Here is a tiny trained network, its code and every weight. The questions are about switching its units off for an input and a class, where a switched-off unit gives its printed mean instead of its output.

import numpy as np


def w(rows, s, z=0):
    codes = np.array(rows[::2]) - 128.0
    scale = np.full(codes.shape[1], s)
    scale[-1] = z or s
    return codes * scale


def f(y):
    return np.maximum(y, 0)


def log_softmax(a):
    a = a - a.max(-1, keepdims=True)
    return a - np.log(np.exp(a).sum(-1, keepdims=True))


def net(x, mask):
    res = np.array(x, float).reshape(1, 4) / 4 @ E
    y = f(res @ A[0][:, :-1].T + A[0][:, -1])
    res = res + np.where(mask, y, B[0][:, -1]) @ B[0][:, :-1]
    return log_softmax(res[-1] @ U[:, :-1].T + U[:, -1])


A, B = {}, {}
E = w([
[171,133,172,18],'x0',
[112,1,56,84],'x1',
[180,202,12,110],'x2',
[254,52,177,194],'x3',
],0.009)
A[0] = w([
[124,36,71,121,49],'N1',
[81,82,193,158,84],'N2',
[155,123,134,122,5],'N3',
[121,81,89,131,120],'N4',
[180,153,67,120,56],'N5',
[168,101,127,179,137],'N6',
[171,148,65,158,48],'N7',
[203,99,129,178,74],'N8',
[150,205,175,189,98],'N9',
[118,113,147,139,31],'N10',
[185,127,154,46,4],'N11',
[96,110,77,251,5],'N12',
[68,147,111,121,94],'N13',
[71,138,111,130,62],'N14',
],0.026,0.0037)
B[0] = w([
[221,176,109,138,236],'N1',
[85,122,126,217,244],'N2',
[104,134,128,111,145],'N3',
[173,163,116,130,190],'N4',
[96,111,130,194,198],'N5',
[88,129,88,85,211],'N6',
[94,123,132,198,193],'N7',
[77,118,45,88,233],'N8',
[231,173,100,133,248],'N9',
[127,108,132,153,154],'N10',
[119,97,225,86,209],'N11',
[125,91,252,78,239],'N12',
[98,108,64,94,192],'N13',
[92,126,84,89,179],'N14',
],0.038,0.017)
U = w([
[191,215,132,81,138],'0',
[42,134,76,3,56],'1',
[96,112,254,30,253],'2',
[55,138,155,215,46],'3',
],0.0089,0.0065)

Each question gives the input, the list of numbers given to net, and the class t.
The units are the neurons (one row each of A and B). Each row of codes is followed by its name. A weight is (code - 128) times the scale printed after its matrix; where a second scale follows, it is the last column's (A, B and U).
mask holds one flag per neuron, in row order. A switched-off neuron (its flag False) gives its mean, the last column of its row in B, instead of its output. The means were averaged over made-up inputs and are rounded, as every weight is.
A unit's drop is (log p(t) with every unit on - log p(t) with that unit switched off) / (log p(t) with every unit on - log p(t) with every unit switched off).
The circuit of an input: a set's keep is (log p(t) with only the set's units on - log p(t) with every unit switched off) / (log p(t) with every unit on - log p(t) with every unit switched off). Starting from the 12 units with the biggest drops (on a tie, the unit counted first), units are removed one at a time, each time the one whose removal leaves the highest keep (on an exact tie, the one counted first), for as long as the keep stays at least 0.8.
units of the circuit, in order: the units of the circuit, biggest drop first
top k neurons: the k neurons with the biggest drops, biggest first
drop of u: that unit's drop, to one decimal
input [-8,-5,0,6], class 2: units of the circuit, in order : (N12)
input [-5,-5,6,5], class 3: top 2 neurons : (N7, N5)
input [5,-7,-8,-8], class 1: top 3 neurons : (N13, N1, N14)
input [5,6,2,-6], class 0: top 3 neurons : (N1, N8, N12)
input [1,6,-4,8], class 1: top 3 neurons : (N8, N6, N9)
input [-7,7,-5,2], class 0: top 3 neurons : (N1, N4, N11)
input [7,0,8,8], class 1: top 2 neurons : (N8, N2)
input [6,-2,-8,5], class 3: top 2 neurons : (N2, N12)
input [-5,4,2,0], class 2: top 2 neurons : (N12, N9)
input [2,5,0,6], class 1: top 2 neurons : (N8, N9)
input [0,-6,1,-8], class 1: top 2 neurons : (N13, N1)
input [5,-2,5,-2], class 2: drop of N11 : 1.6
input [2,8,3,-7], class 0: drop of N8 : 0.2
input [6,5,8,-7], class 3: units of the circuit, in order : (N5)
input [-8,-3,8,-6], class 2: drop of N8 : 0.2
